Below are the code and all the weights of a small trained network. Each question names an input and a target symbol and asks about switching units off, where a switched-off unit gives its printed mean instead of its output.

import numpy as np


def w(rows, s, z=0):
    codes = np.array(rows[::2]) - 128.0
    scale = np.full(codes.shape[1], s)
    scale[-1] = z or s
    return codes * scale


def norm(h):
    return h / np.sqrt((h * h).mean(-1, keepdims=True) + 1e-5)


def f(y):
    return y / 2 * (1 + np.tanh(0.7978845608 * (y + 0.044715 * y**3)))


def softmax(a):
    e = np.exp(a - a.max(-1, keepdims=True))
    return e / e.sum(-1, keepdims=True)


def log_softmax(a):
    a = a - a.max(-1, keepdims=True)
    return a - np.log(np.exp(a).sum(-1, keepdims=True))


def net(x, mask):
    ids = ['αθλπτψω'.index(c) for c in x.split()]
    T = len(ids)
    res = E[ids] + P[:T]
    r = norm(res)
    for j in range(2):
        rows = slice(3 * j, 3 * j + 3)
        q, k, v = (r @ M[0][rows].T for M in (Q, K, V))
        z = softmax(np.where(np.tri(T) > 0, q @ k.T / 3**0.5, -1e9)) @ v
        o = O[0][rows]
        res = res + np.where(mask[j], z, o[:, -1]) @ o[:, :-1]
    y = f(norm(res) @ A[0][:, :-1].T + A[0][:, -1])
    res = res + np.where(mask[2:6], y, B[0][:, -1]) @ B[0][:, :-1]
    return log_softmax(norm(res)[-1] @ U[:, :-1].T + U[:, -1])


Q, K, V, O, A, B = {}, {}, {}, {}, {}, {}
E = w([
[88,77,90,136],'α',
[68,173,167,117],'θ',
[88,116,3,100],'λ',
[180,161,203,188],'π',
[85,66,163,153],'τ',
[93,78,124,140],'ψ',
[25,97,163,102],'ω',
],0.011)
P = w([
[171,158,123,148],'0',
[76,201,94,175],'1',
[101,8,186,36],'2',
[118,108,219,187],'3',
[73,181,94,170],'4',
[111,33,209,1],'5',
],0.011)
Q[0] = w([
[44,177,37,150],'head 1',
[136,113,102,88],'head 1',
[62,54,170,188],'head 1',
[86,128,184,206],'head 2',
[126,246,140,68],'head 2',
[48,158,114,133],'head 2',
],0.011)
K[0] = w([
[201,157,162,160],'head 1',
[103,171,123,127],'head 1',
[101,233,101,236],'head 1',
[104,210,42,227],'head 2',
[182,108,117,138],'head 2',
[162,123,2,160],'head 2',
],0.0099)
V[0] = w([
[192,109,232,139],'head 1',
[164,87,213,154],'head 1',
[84,7,150,104],'head 1',
[148,140,37,54],'head 2',
[212,78,107,168],'head 2',
[106,81,90,207],'head 2',
],0.011)
O[0] = w([
[185,105,117,184,61],'head 1',
[165,96,117,164,109],'head 1',
[59,63,127,150,89],'head 1',
[116,114,29,77,11],'head 2',
[107,9,151,116,20],'head 2',
[123,120,185,68,254],'head 2',
],0.011,0.0055)
A[0] = w([
[101,158,106,141,174],'neuron 1',
[126,160,146,88,3],'neuron 2',
[187,174,158,146,160],'neuron 3',
[107,149,171,253,98],'neuron 4',
],0.015,0.0039)
B[0] = w([
[134,140,167,156,164],'neuron 1',
[79,137,88,173,160],'neuron 2',
[185,45,156,76,213],'neuron 3',
[91,126,8,163,255],'neuron 4',
],0.011,0.0065)
U = w([
[188,110,71,135,248],'α',
[70,163,35,235,26],'θ',
[114,84,181,94,58],'λ',
[189,244,98,153,33],'π',
[75,77,125,232,98],'τ',
[103,111,36,69,177],'ψ',
[98,189,55,134,30],'ω',
],0.011,0.0016)

Each question gives the input, a string of symbols that net reads in full, and the target symbol t.
The units are the heads (3 rows each of Q, K, V and O) and the neurons (one row each of A and B). Each row of codes is followed by its name. A weight is (code - 128) times the scale printed after its matrix; where a second scale follows, it is the last column's (O, A, B and U).
mask holds one flag per unit, heads first, then neurons. A switched-off unit (its flag False) gives its mean, the last column of its rows in O or B, instead of its output. The means were averaged over made-up inputs and are rounded, as every weight is.
A unit's drop is (log p(t) with every unit on - log p(t) with that unit switched off) / (log p(t) with every unit on - log p(t) with every unit switched off).
The circuit of an input: a set's keep is (log p(t) with only the set's units on - log p(t) with every unit switched off) / (log p(t) with every unit on - log p(t) with every unit switched off). Starting from all 6 units, units are removed one at a time, each time the one whose removal leaves the highest keep (on an exact tie, the one counted first), for as long as the keep stays at least 0.8.
circuit, biggest first: the units of the circuit, biggest drop first
most important unit: the unit with the biggest drop
top k neurons: the k neurons with the biggest drops, biggest first
heads that matter: for each layer, one digit per head in row order, 1 if its drop is at least 0.15 and else 0, layers parted by /
drop of u: that unit's drop, to one decimal
input α τ ψ ψ α, target λ: heads that matter : 01
input θ θ α τ λ, target π: heads that matter : 10
input ψ ω τ ψ, target θ: most important unit : neuron 4
input θ θ θ α, target π: heads that matter : 11
input τ ψ τ λ, target λ: circuit, biggest first : [head 2; neuron 4]
input ψ π θ ψ, target α: heads that matter : 10
input λ τ ψ τ τ, target ψ: heads that matter : 01
input α τ ψ π θ, target λ: circuit, biggest first : [head 2; neuron 4]
input λ α π τ α, target ψ: top 2 neurons : [neuron 4; neuron 2]
input θ τ τ τ λ, target π: circuit, biggest first : [neuron 4; head 2; head 1; neuron 1]
input ψ τ τ α θ, target τ: circuit, biggest first : [head 2; head 1]
input π π τ τ π, target α: circuit, biggest first : [head 1; neuron 3]
input α ω τ θ ω, target λ: top 2 neurons : [neuron 4; neuron 2]
input τ π θ τ, target α: top 2 neurons : [neuron 3; neuron 4]
input π ω α θ, target θ: top neuron : [neuron 4]
input ψ λ π ψ θ, target τ: drop of neuron 3 : -0.2
input π π α ω, target α: drop of neuron 3 : 0.5
input τ θ τ θ, target π: drop of neuron 4 : -0.1
input ψ π θ λ τ, target α: drop of neuron 4 : 0.1
input τ θ α τ, target π: top neuron : [neuron 3]
